Here is a tiny trained network, its code and every weight. The questions are about switching its units off for an input and a class, where a switched-off unit gives its printed mean instead of its output.

import numpy as np


def w(rows, s, z=0):
    codes = np.array(rows[::2]) - 128.0
    scale = np.full(codes.shape[1], s)
    scale[-1] = z or s
    return codes * scale


def norm(h):
    return h / np.sqrt((h * h).mean(-1, keepdims=True) + 1e-5)


def f(y):
    return y / 2 * (1 + np.tanh(0.7978845608 * (y + 0.044715 * y**3)))


def log_softmax(a):
    a = a - a.max(-1, keepdims=True)
    return a - np.log(np.exp(a).sum(-1, keepdims=True))


def net(x, mask):
    res = np.array(x, float).reshape(1, 4) / 4 @ E
    u = 0
    for l in range(2):
        y = f(norm(res) @ A[l][:, :-1].T + A[l][:, -1])
        res = res + np.where(mask[u : u + 10], y, B[l][:, -1]) @ B[l][:, :-1]
        u += 10
    return log_softmax(norm(res)[-1] @ U[:, :-1].T + U[:, -1])


A, B = {}, {}
E = w([
[149,111,175,158,182,116,80,160],'x0',
[81,145,68,182,1,113,126,147],'x1',
[57,117,73,180,150,98,94,109],'x2',
[221,121,101,98,169,184,118,110],'x3',
],0.01)
A[0] = w([
[165,103,98,211,142,118,104,121,119],'0.n0',
[103,159,192,133,74,87,132,156,105],'0.n1',
[73,124,175,172,66,103,134,157,95],'0.n2',
[96,169,43,91,112,103,137,144,250],'0.n3',
[98,182,133,93,98,144,167,136,121],'0.n4',
[108,110,101,167,92,161,124,152,157],'0.n5',
[154,130,95,173,89,127,146,130,206],'0.n6',
[95,146,180,87,162,52,113,71,119],'0.n7',
[147,80,135,75,135,88,124,159,150],'0.n8',
[95,185,255,128,133,140,185,148,73],'0.n9',
],0.0088,0.0023)
B[0] = w([
[179,103,81,52,98,182,161,55,177],'0.n0',
[230,9,77,76,184,133,135,155,211],'0.n1',
[171,133,202,88,209,43,149,109,253],'0.n2',
[127,58,164,143,167,116,97,161,247],'0.n3',
[107,170,177,127,175,99,152,169,179],'0.n4',
[162,115,83,163,122,86,86,111,204],'0.n5',
[185,107,125,79,134,131,69,128,211],'0.n6',
[44,253,94,155,81,104,211,92,206],'0.n7',
[53,150,147,143,79,64,187,177,158],'0.n8',
[110,122,110,152,124,237,190,159,217],'0.n9',
],0.0067,0.0043)
A[1] = w([
[203,206,161,98,32,229,88,224,93],'1.n0',
[177,51,227,145,65,134,113,122,122],'1.n1',
[81,123,178,131,80,210,202,253,2],'1.n2',
[138,115,138,70,169,117,109,54,122],'1.n3',
[47,134,180,184,161,131,188,70,18],'1.n4',
[196,69,111,117,48,169,116,210,71],'1.n5',
[139,145,101,39,205,191,172,50,239],'1.n6',
[164,132,216,77,156,127,211,160,176],'1.n7',
[39,111,183,157,162,114,162,51,67],'1.n8',
[81,142,255,91,139,85,139,129,152],'1.n9',
],0.0078,0.002)
B[1] = w([
[62,172,128,83,144,145,161,43,200],'1.n0',
[105,127,78,150,122,205,153,111,176],'1.n1',
[66,127,141,183,151,1,41,214,180],'1.n2',
[66,103,84,152,123,67,125,151,166],'1.n3',
[99,168,147,69,159,138,112,77,181],'1.n4',
[173,162,131,66,158,156,140,79,203],'1.n5',
[123,97,105,202,115,74,90,170,249],'1.n6',
[158,56,95,128,40,147,126,161,254],'1.n7',
[175,202,146,140,175,133,140,112,183],'1.n8',
[135,138,101,136,123,190,76,82,198],'1.n9',
],0.0091,0.0068)
U = w([
[73,113,97,207,185,44,117,254,239],'0',
[213,49,54,116,87,135,143,173,166],'1',
[145,241,111,69,214,137,174,38,7],'2',
],0.0095,0.0014)

Each question gives the input, the list of numbers given to net, and the class t.
The units are the neurons (one row each of A and B). Each row of codes is followed by its name. A weight is (code - 128) times the scale printed after its matrix; where a second scale follows, it is the last column's (A, B and U).
mask holds one flag per neuron, layer by layer. A switched-off neuron (its flag False) gives its mean, the last column of its row in B, instead of its output. The means were averaged over made-up inputs and are rounded, as every weight is.
A unit's drop is (log p(t) with every unit on - log p(t) with that unit switched off) / (log p(t) with every unit on - log p(t) with every unit switched off).
The circuit of an input: a set's keep is (log p(t) with only the set's units on - log p(t) with every unit switched off) / (log p(t) with every unit on - log p(t) with every unit switched off). Starting from the 12 units with the biggest drops (on a tie, the unit counted first), units are removed one at a time, each time the one whose removal leaves the highest keep (on an exact tie, the one counted first), for as long as the keep stays at least 0.8.
circuit, biggest first: the units of the circuit, biggest drop first
k most important neurons: the k neurons with the biggest drops, biggest first
k most important neurons of layer l: the k neurons of layer l with the biggest drops, biggest first
drop when u is switched off: that unit's drop, to one decimal
input [8,4,6,2], class 1: circuit, biggest first => (0.n0)
input [-2,-7,-4,-6], class 0: circuit, biggest first => (1.n2, 0.n9)
input [-2,5,-5,-8], class 1: 2 most important neurons => (0.n1, 0.n2)
input [-8,-8,2,6], class 0: circuit, biggest first => (1.n6, 1.n3)
input [0,4,-1,-7], class 1: 4 most important neurons => (0.n1, 1.n2, 0.n2, 1.n6)
input [4,1,-2,1], class 2: circuit, biggest first => (1.n0, 0.n2)
input [-5,-3,-7,-5], class 0: 2 most important neurons => (1.n2, 0.n9)
input [3,1,6,2], class 1: 2 most important neurons => (0.n0, 0.n2)
input [5,1,-1,-6], class 1: 3 most important neurons => (0.n1, 0.n2, 1.n7)
input [0,-2,6,8], class 0: 2 most important neurons => (1.n6, 1.n7)
input [6,6,7,1], class 1: 3 most important neurons of layer 0 => (0.n0, 0.n7, 0.n4)
input [1,3,5,2], class 1: 3 most important neurons => (0.n0, 1.n2, 1.n6)
input [6,-7,-6,2], class 1: 2 most important neurons of layer 1 => (1.n7, 1.n9)
input [5,5,-8,5], class 2: circuit, biggest first => (1.n0)
input [4,3,0,3], class 2: 2 most important neurons of layer 1 => (1.n7, 1.n0)
input [3,-8,1,3], class 0: 3 most important neurons of layer 1 => (1.n6, 1.n3, 1.n5)
input [-8,0,8,7], class 0: 2 most important neurons of layer 1 => (1.n7, 1.n6)
input [-7,-5,-4,-4], class 0: drop when 1.n2 is switched off => 0.2
input [4,-3,3,-3], class 2: drop when 0.n8 is switched off => 0.0
input [2,5,4,1], class 1: drop when 0.n9 is switched off => -0.1
